Here is a tiny trained network, its code and every weight. The questions are about switching its units off for an input and a class, where a switched-off unit gives its printed mean instead of its output.

import numpy as np


def w(rows, s, z=0):
    codes = np.array(rows[::2]) - 128.0
    scale = np.full(codes.shape[1], s)
    scale[-1] = z or s
    return codes * scale


def norm(h):
    return h / np.sqrt((h * h).mean(-1, keepdims=True) + 1e-5)


def f(y):
    return np.maximum(y, 0)


def log_softmax(a):
    a = a - a.max(-1, keepdims=True)
    return a - np.log(np.exp(a).sum(-1, keepdims=True))


def net(x, mask):
    res = np.array(x, float).reshape(1, 8) / 4 @ E
    u = 0
    for l in range(3):
        y = f(norm(res) @ A[l][:, :-1].T + A[l][:, -1])
        res = res + np.where(mask[u : u + 7], y, B[l][:, -1]) @ B[l][:, :-1]
        u += 7
    return log_softmax(norm(res)[-1] @ U[:, :-1].T + U[:, -1])


A, B = {}, {}
E = w([
[110,188,95,147,41,4,175,125,138,114],'x0',
[143,140,146,200,103,172,99,128,146,131],'x1',
[209,121,163,171,129,161,147,174,123,76],'x2',
[86,134,90,164,97,61,99,101,158,109],'x3',
[115,31,3,168,106,131,102,86,140,66],'x4',
[77,98,196,31,147,100,94,185,106,131],'x5',
[145,137,170,187,119,232,100,116,118,215],'x6',
[167,39,49,173,94,162,102,245,87,185],'x7',
],0.0023)
A[0] = w([
[127,226,190,66,172,66,166,195,137,138,7],'L0N1',
[147,72,119,161,187,189,162,201,80,107,70],'L0N2',
[50,196,146,44,161,237,5,158,113,170,111],'L0N3',
[26,170,117,76,137,61,112,46,173,53,128],'L0N4',
[76,130,91,150,83,106,147,133,43,133,107],'L0N5',
[135,111,190,52,135,121,70,155,166,106,51],'L0N6',
[103,107,84,170,168,132,65,108,111,130,106],'L0N7',
],0.0029,0.0015)
B[0] = w([
[122,141,183,134,2,149,108,79,17,67,214],'L0N1',
[171,194,79,145,125,98,130,124,62,97,207],'L0N2',
[76,64,146,186,165,81,129,99,120,131,227],'L0N3',
[216,129,42,135,156,211,224,165,114,101,255],'L0N4',
[102,88,67,114,162,86,148,175,191,99,164],'L0N5',
[77,69,180,80,143,80,111,144,116,52,172],'L0N6',
[111,169,151,53,128,133,238,178,142,131,169],'L0N7',
],0.0034,0.0026)
A[1] = w([
[114,209,115,153,68,103,149,117,205,155,25],'L1N1',
[115,120,164,149,153,163,81,112,121,212,24],'L1N2',
[136,175,138,199,100,105,120,145,188,161,21],'L1N3',
[146,126,88,190,133,146,133,134,158,138,83],'L1N4',
[198,111,134,152,148,195,99,192,117,159,20],'L1N5',
[98,109,169,102,160,179,98,91,124,255,5],'L1N6',
[105,85,177,57,174,139,84,169,156,113,31],'L1N7',
],0.0051,0.0015)
B[1] = w([
[119,144,131,203,135,128,62,159,133,97,203],'L1N1',
[126,104,114,163,159,117,226,113,190,146,200],'L1N2',
[101,180,100,140,115,143,71,115,168,105,188],'L1N3',
[115,155,184,113,118,137,88,133,97,122,215],'L1N4',
[180,139,76,126,172,147,128,82,49,156,251],'L1N5',
[97,125,156,204,127,135,255,172,180,132,209],'L1N6',
[58,144,123,184,142,141,82,130,113,76,203],'L1N7',
],0.0062,0.0027)
A[2] = w([
[134,43,72,81,62,54,82,205,153,175,6],'L2N1',
[146,135,51,148,133,16,143,81,115,74,108],'L2N2',
[139,175,80,85,90,157,109,59,212,110,206],'L2N3',
[145,184,255,43,84,101,148,185,96,143,39],'L2N4',
[99,96,100,122,53,82,145,216,86,118,84],'L2N5',
[122,59,29,181,130,152,140,156,189,127,195],'L2N6',
[204,186,184,148,169,214,115,74,116,95,163],'L2N7',
],0.0037,0.0017)
B[2] = w([
[56,83,116,57,39,142,97,178,194,230,158],'L2N1',
[107,146,100,94,164,151,144,148,122,179,213],'L2N2',
[169,115,125,134,164,54,122,134,193,93,185],'L2N3',
[150,213,196,92,53,146,152,2,56,91,182],'L2N4',
[96,104,155,103,88,147,111,95,154,147,186],'L2N5',
[153,154,206,103,116,115,140,135,121,164,234],'L2N6',
[120,71,120,96,97,127,100,128,128,168,254],'L2N7',
],0.0064,0.0035)
U = w([
[124,203,211,72,47,112,155,45,45,77,167],'0',
[68,81,75,41,37,97,101,204,164,215,132],'1',
[160,154,24,53,208,54,221,100,186,62,115],'2',
[161,224,94,232,79,68,42,155,195,115,148],'3',
[102,95,183,220,173,177,250,140,149,193,188],'4',
[37,53,153,104,201,124,76,151,79,25,83],'5',
[191,50,140,135,134,152,73,50,199,92,3],'6',
[251,90,48,145,143,202,82,144,2,184,146],'7',
],0.011,0.0027)

Each question gives the input, the list of numbers given to net, and the class t.
The units are the neurons (one row each of A and B). Each row of codes is followed by its name. A weight is (code - 128) times the scale printed after its matrix; where a second scale follows, it is the last column's (A, B and U).
mask holds one flag per neuron, layer by layer. A switched-off neuron (its flag False) gives its mean, the last column of its row in B, instead of its output. The means were averaged over made-up inputs and are rounded, as every weight is.
A unit's drop is (log p(t) with every unit on - log p(t) with that unit switched off) / (log p(t) with every unit on - log p(t) with every unit switched off).
The circuit of an input: a set's keep is (log p(t) with only the set's units on - log p(t) with every unit switched off) / (log p(t) with every unit on - log p(t) with every unit switched off). Starting from the 12 units with the biggest drops (on a tie, the unit counted first), units are removed one at a time, each time the one whose removal leaves the highest keep (on an exact tie, the one counted first), for as long as the keep stays at least 0.8.
circuit, biggest first: the units of the circuit, biggest drop first
k most important neurons: the k neurons with the biggest drops, biggest first
k most important neurons of layer l: the k neurons of layer l with the biggest drops, biggest first
drop of u: that unit's drop, to one decimal
input [2,-1,0,1,1,-4,0,-1], class 3: circuit, biggest first : L1N1
input [-1,-8,7,1,4,3,5,-8], class 5: circuit, biggest first : L2N4; L2N6
input [6,-1,5,7,-2,7,-8,2], class 1: 3 most important neurons : L2N1; L1N4; L2N2
input [2,7,7,8,-7,-2,-7,-6], class 3: 3 most important neurons : L1N1; L1N3; L1N4
input [-3,7,-7,-6,-3,-1,-1,8], class 4: 3 most important neurons : L1N6; L1N2; L0N4
input [-3,1,-7,-6,-4,5,3,-7], class 4: 3 most important neurons : L1N6; L0N3; L1N2
input [0,7,2,-4,-3,7,-4,4], class 0: 3 most important neurons : L0N1; L2N4; L0N2
input [-1,3,2,4,-3,3,5,-6], class 4: 2 most important neurons of layer 1 : L1N2; L1N6
input [-4,-6,1,-4,4,4,8,3], class 4: 4 most important neurons : L1N6; L0N4; L1N2; L0N3
input [-4,8,6,7,6,0,-5,-6], class 2: 3 most important neurons of layer 2 : L2N3; L2N2; L2N5
input [-5,-8,6,-4,1,1,-6,-3], class 5: 2 most important neurons of layer 1 : L1N7; L1N4
input [0,-1,4,-3,3,6,5,-4], class 5: 2 most important neurons : L0N6; L1N7
input [-2,1,0,-2,1,-1,0,-6], class 6: 2 most important neurons of layer 2 : L2N7; L2N2
input [8,3,5,-2,8,1,-2,-1], class 1: most important neuron : L1N5
input [-7,7,8,3,2,4,-4,0], class 7: 2 most important neurons : L1N5; L0N2
input [-2,-5,-7,-5,6,-5,5,-7], class 2: 2 most important neurons : L2N3; L0N4
input [-7,0,-6,4,-5,2,4,6], class 4: drop of L0N4 : 0.0
input [8,5,-5,1,-5,2,7,-1], class 3: drop of L1N3 : 0.1
input [-5,1,-3,-6,-6,6,5,5], class 4: drop of L1N6 : 0.2
input [5,0,-7,-3,6,3,2,-3], class 2: most important neuron of layer 0 : L0N4
input [-8,0,8,-8,5,-8,-5,-6], class 7: 2 most important neurons of layer 2 : L2N7; L2N5
input [5,3,1,-4,3,-6,0,-6], class 3: drop of L1N1 : 0.5
